Below are the code and all the weights of a small trained network. Each question names an input and a class and asks about switching units off, where a switched-off unit gives its printed mean instead of its output.

import numpy as np


def w(rows, s, z=0):
    codes = np.array(rows[::2]) - 128.0
    scale = np.full(codes.shape[1], s)
    scale[-1] = z or s
    return codes * scale


def norm(h):
    return h / np.sqrt((h * h).mean(-1, keepdims=True) + 1e-5)


def f(y):
    return y / 2 * (1 + np.tanh(0.7978845608 * (y + 0.044715 * y**3)))


def log_softmax(a):
    a = a - a.max(-1, keepdims=True)
    return a - np.log(np.exp(a).sum(-1, keepdims=True))


def net(x, mask):
    res = np.array(x, float).reshape(1, 4) / 4 @ E
    u = 0
    for l in range(3):
        y = f(norm(res) @ A[l][:, :-1].T + A[l][:, -1])
        res = res + np.where(mask[u : u + 11], y, B[l][:, -1]) @ B[l][:, :-1]
        u += 11
    return log_softmax(norm(res)[-1] @ U[:, :-1].T + U[:, -1])


A, B = {}, {}
E = w([
[130,128,126,125],'x0',
[124,203,171,28],'x1',
[145,166,60,109],'x2',
[2,100,93,104],'x3',
],0.0085)
A[0] = w([
[154,118,67,91,2],'0.n0',
[147,186,31,117,2],'0.n1',
[197,112,152,87,132],'0.n2',
[132,143,2,106,172],'0.n3',
[178,120,147,216,111],'0.n4',
[56,172,150,70,28],'0.n5',
[190,128,38,99,81],'0.n6',
[172,215,202,77,77],'0.n7',
[191,124,11,52,38],'0.n8',
[142,84,113,115,74],'0.n9',
[188,106,96,90,161],'0.n10',
],0.0089,0.0055)
B[0] = w([
[156,216,255,143,94],'0.n0',
[111,215,224,171,134],'0.n1',
[99,109,101,156,194],'0.n2',
[66,114,142,192,255],'0.n3',
[77,94,101,86,228],'0.n4',
[175,81,36,162,164],'0.n5',
[102,144,134,188,165],'0.n6',
[101,61,53,130,243],'0.n7',
[79,217,226,194,164],'0.n8',
[141,160,115,98,99],'0.n9',
[76,185,56,158,191],'0.n10',
],0.0068,0.0033)
A[1] = w([
[123,180,120,26,106],'1.n0',
[124,183,186,63,127],'1.n1',
[242,155,90,184,109],'1.n2',
[228,134,156,143,153],'1.n3',
[59,78,119,148,195],'1.n4',
[157,163,135,22,56],'1.n5',
[105,208,150,52,124],'1.n6',
[112,57,255,106,52],'1.n7',
[222,177,131,134,128],'1.n8',
[162,117,136,168,3],'1.n9',
[140,72,60,177,87],'1.n10',
],0.0091,0.0052)
B[1] = w([
[183,76,100,217,150],'1.n0',
[139,56,121,254,131],'1.n1',
[22,75,192,63,180],'1.n2',
[25,79,115,61,158],'1.n3',
[152,189,116,103,254],'1.n4',
[174,57,90,122,135],'1.n5',
[124,89,85,222,147],'1.n6',
[136,175,195,184,159],'1.n7',
[32,73,178,124,151],'1.n8',
[113,60,150,134,111],'1.n9',
[190,134,105,98,184],'1.n10',
],0.0083,0.0063)
A[2] = w([
[85,140,212,200,212],'2.n0',
[160,24,53,150,3],'2.n1',
[121,97,254,127,207],'2.n2',
[151,251,119,150,90],'2.n3',
[187,152,177,112,146],'2.n4',
[176,106,65,136,171],'2.n5',
[52,127,107,20,75],'2.n6',
[92,89,142,192,37],'2.n7',
[154,106,128,44,245],'2.n8',
[167,79,229,181,46],'2.n9',
[74,117,54,134,175],'2.n10',
],0.0097,0.0021)
B[2] = w([
[156,174,77,188,214],'2.n0',
[238,86,172,132,218],'2.n1',
[100,208,98,189,204],'2.n2',
[244,152,188,91,183],'2.n3',
[139,172,124,194,126],'2.n4',
[186,123,191,154,186],'2.n5',
[68,93,254,153,225],'2.n6',
[151,159,53,119,156],'2.n7',
[109,207,225,144,170],'2.n8',
[63,144,65,112,160],'2.n9',
[145,87,229,154,253],'2.n10',
],0.0075,0.0052)
U = w([
[230,37,123,155,140],'0',
[25,81,192,107,139],'1',
[171,169,177,127,253],'2',
[104,224,88,190,130],'3',
[202,209,153,52,84],'4',
[133,149,82,7,27],'5',
[141,150,133,29,39],'6',
],0.015,0.012)

Each question gives the input, the list of numbers given to net, and the class t.
The units are the neurons (one row each of A and B). Each row of codes is followed by its name. A weight is (code - 128) times the scale printed after its matrix; where a second scale follows, it is the last column's (A, B and U).
mask holds one flag per neuron, layer by layer. A switched-off neuron (its flag False) gives its mean, the last column of its row in B, instead of its output. The means were averaged over made-up inputs and are rounded, as every weight is.
A unit's drop is (log p(t) with every unit on - log p(t) with that unit switched off) / (log p(t) with every unit on - log p(t) with every unit switched off).
The circuit of an input: a set's keep is (log p(t) with only the set's units on - log p(t) with every unit switched off) / (log p(t) with every unit on - log p(t) with every unit switched off). Starting from the 12 units with the biggest drops (on a tie, the unit counted first), units are removed one at a time, each time the one whose removal leaves the highest keep (on an exact tie, the one counted first), for as long as the keep stays at least 0.8.
units of the circuit, in order: the units of the circuit, biggest drop first
k most important neurons: the k neurons with the biggest drops, biggest first
k most important neurons of layer l: the k neurons of layer l with the biggest drops, biggest first
drop when u is switched off: that unit's drop, to one decimal
input [-2,-3,-8,-7], class 3: units of the circuit, in order => 2.n2; 2.n10; 2.n9
input [-6,4,8,0], class 3: units of the circuit, in order => 1.n6
input [3,6,-4,-7], class 1: units of the circuit, in order => 1.n3; 1.n8
input [4,0,-3,2], class 2: units of the circuit, in order => 1.n4; 1.n2
input [-3,-5,1,5], class 0: 2 most important neurons of layer 0 => 0.n4; 0.n8
input [7,-6,-8,-5], class 3: 3 most important neurons of layer 2 => 2.n2; 2.n9; 2.n10
input [-5,-4,8,-6], class 3: 2 most important neurons => 0.n8; 0.n6
input [-3,1,3,-3], class 4: 2 most important neurons of layer 0 => 0.n7; 0.n10
input [-3,3,8,-7], class 3: 2 most important neurons of layer 0 => 0.n8; 0.n1
input [1,-8,4,8], class 0: 2 most important neurons => 1.n2; 1.n3
input [-7,7,7,-6], class 0: 3 most important neurons => 1.n0; 0.n7; 1.n5
input [5,3,-4,2], class 2: 2 most important neurons => 0.n5; 1.n2
input [8,1,1,6], class 2: 3 most important neurons of layer 0 => 0.n4; 0.n5; 0.n7
input [-1,4,8,0], class 3: units of the circuit, in order => 1.n6
input [8,-6,-3,-8], class 1: 4 most important neurons => 1.n2; 1.n3; 0.n7; 0.n3
input [-6,-2,-3,5], class 2: 2 most important neurons of layer 0 => 0.n4; 0.n7
input [0,4,-2,1], class 0: 2 most important neurons of layer 1 => 1.n2; 1.n0
input [-4,6,-6,-3], class 0: 2 most important neurons => 0.n3; 1.n5
input [4,5,-7,-4], class 3: drop when 1.n7 is switched off => 1.2
input [-5,7,-2,4], class 0: most important neuron => 1.n0
input [2,6,-8,3], class 3: drop when 1.n7 is switched off => 0.5
input [-1,-2,-3,1], class 4: drop when 2.n3 is switched off => 0.2
